Below is a small trained network, with its code and all its weights. Each question gives an input and a class and asks what happens when units are switched off, that is, made to give their printed mean instead of their output.

import numpy as np


def w(rows, s, z=0):
    codes = np.array(rows[::2]) - 128.0
    scale = np.full(codes.shape[1], s)
    scale[-1] = z or s
    return codes * scale


def f(y):
    return np.maximum(y, 0)


def log_softmax(a):
    a = a - a.max(-1, keepdims=True)
    return a - np.log(np.exp(a).sum(-1, keepdims=True))


def net(x, mask):
    res = np.array(x, float).reshape(1, 8) / 4 @ E
    y = f(res @ A[0][:, :-1].T + A[0][:, -1])
    res = res + np.where(mask, y, B[0][:, -1]) @ B[0][:, :-1]
    return log_softmax(res[-1] @ U[:, :-1].T + U[:, -1])


A, B = {}, {}
E = w([
[123,131,245,51,78],'x0',
[176,221,99,83,91],'x1',
[130,56,55,185,151],'x2',
[179,15,122,7,100],'x3',
[23,121,120,121,50],'x4',
[90,185,127,120,162],'x5',
[90,140,255,186,110],'x6',
[86,176,182,45,231],'x7',
],0.0086)
A[0] = w([
[99,15,113,39,119,252],'n0',
[129,200,194,143,130,185],'n1',
[102,188,77,195,71,173],'n2',
[82,187,202,151,183,154],'n3',
[180,165,106,44,53,153],'n4',
[95,189,247,68,67,85],'n5',
[229,34,109,182,35,158],'n6',
[13,63,136,90,16,166],'n7',
[29,84,149,93,82,110],'n8',
[54,173,55,142,131,249],'n9',
[162,49,89,170,108,123],'n10',
[119,88,76,74,173,185],'n11',
[23,178,195,165,122,250],'n12',
[170,85,92,178,94,123],'n13',
[254,194,138,83,73,143],'n14',
],0.011,0.0039)
B[0] = w([
[146,217,101,123,157,236],'n0',
[109,64,182,116,126,208],'n1',
[247,207,183,209,41,204],'n2',
[71,117,177,63,204,212],'n3',
[146,57,12,36,102,202],'n4',
[80,129,85,121,136,248],'n5',
[33,92,100,139,110,249],'n6',
[49,208,129,107,146,228],'n7',
[85,229,95,175,69,190],'n8',
[227,194,195,137,112,200],'n9',
[39,103,93,119,202,205],'n10',
[176,134,129,145,174,185],'n11',
[96,159,198,84,213,239],'n12',
[22,76,62,255,92,193],'n13',
[56,12,106,48,35,208],'n14',
],0.0085,0.015)
U = w([
[163,87,167,163,129,1],'0',
[135,180,107,145,66,77],'1',
[124,110,119,248,156,59],'2',
[122,222,165,195,136,133],'3',
[162,123,160,105,235,225],'4',
[137,112,95,93,165,186],'5',
[37,116,124,144,155,150],'6',
[146,89,145,114,72,116],'7',
],0.012,0.0053)

Each question gives the input, the list of numbers given to net, and the class t.
The units are the neurons (one row each of A and B). Each row of codes is followed by its name. A weight is (code - 128) times the scale printed after its matrix; where a second scale follows, it is the last column's (A, B and U).
mask holds one flag per neuron, in row order. A switched-off neuron (its flag False) gives its mean, the last column of its row in B, instead of its output. The means were averaged over made-up inputs and are rounded, as every weight is.
A unit's drop is (log p(t) with every unit on - log p(t) with that unit switched off) / (log p(t) with every unit on - log p(t) with every unit switched off).
The circuit of an input: a set's keep is (log p(t) with only the set's units on - log p(t) with every unit switched off) / (log p(t) with every unit on - log p(t) with every unit switched off). Starting from the 12 units with the biggest drops (on a tie, the unit counted first), units are removed one at a time, each time the one whose removal leaves the highest keep (on an exact tie, the one counted first), for as long as the keep stays at least 0.8.
units of the circuit, in order: the units of the circuit, biggest drop first
unit that matters most: the unit with the biggest drop
top k neurons: the k neurons with the biggest drops, biggest first
drop when u is switched off: that unit's drop, to one decimal
input [-8,-7,5,-2,6,-8,1,-5], class 2: units of the circuit, in order -> n2
input [1,8,-6,-1,8,0,1,0], class 1: top 2 neurons -> n2; n10
input [-4,0,-4,0,1,4,-8,0], class 1: units of the circuit, in order -> n12; n9
input [2,7,-4,-4,-8,5,7,6], class 6: top 2 neurons -> n14; n5
input [0,-6,1,-3,3,2,5,-6], class 3: units of the circuit, in order -> n2; n14
input [-1,8,4,0,-6,-1,-7,-2], class 7: units of the circuit, in order -> n14; n12; n7
input [-3,3,0,-6,7,8,-2,8], class 3: top 2 neurons -> n2; n9
input [-5,-2,4,6,-7,-1,-6,0], class 6: top 4 neurons -> n10; n6; n2; n13
input [0,0,0,1,4,-4,-2,4], class 3: units of the circuit, in order -> n14; n6; n10
input [3,7,-8,-7,-8,8,-8,3], class 7: units of the circuit, in order -> n14; n10; n7
input [-7,7,-6,5,4,3,2,-1], class 1: top 3 neurons -> n3; n1; n12
input [4,8,-7,4,5,-7,-6,-3], class 5: top 4 neurons -> n4; n2; n0; n7
input [-7,0,-1,-2,-3,2,1,3], class 4: units of the circuit, in order -> n13; n6
input [0,4,1,-6,-8,4,-6,-3], class 1: unit that matters most -> n14
input [7,7,-6,7,3,2,0,-2], class 5: top 4 neurons -> n4; n5; n2; n13
input [0,7,7,-7,1,-8,-8,0], class 1: top 2 neurons -> n2; n9
input [-3,6,-7,-5,-8,-4,7,-2], class 6: top 3 neurons -> n14; n3; n9
input [4,-1,-6,-5,1,7,8,6], class 4: top 2 neurons -> n12; n6
input [0,7,7,-1,-5,6,-3,-7], class 2: top 2 neurons -> n13; n2
input [3,5,-7,2,-5,-8,-5,1], class 7: units of the circuit, in order -> n14
input [0,-3,-7,-1,-4,-4,-4,7], class 4: top 2 neurons -> n6; n13
input [-7,-6,-8,-7,5,-4,6,7], class 4: top 2 neurons -> n3; n12
input [-1,7,1,-6,-2,7,-4,-4], class 1: top 2 neurons -> n14; n12
input [0,-4,3,8,2,-1,-7,8], class 4: top 2 neurons -> n11; n14
input [-5,7,5,6,7,0,2,4], class 3: drop when n0 is switched off -> 0.1
input [1,-5,-3,5,1,1,-6,7], class 5: drop when n12 is switched off -> 1.0
input [-8,-2,8,2,-6,-4,-6,8], class 4: units of the circuit, in order -> n11
input [8,-6,-4,-2,-7,4,2,2], class 4: drop when n6 is switched off -> 0.2
input [7,8,-4,1,-2,4,0,-1], class 7: drop when n14 is switched off -> 0.5
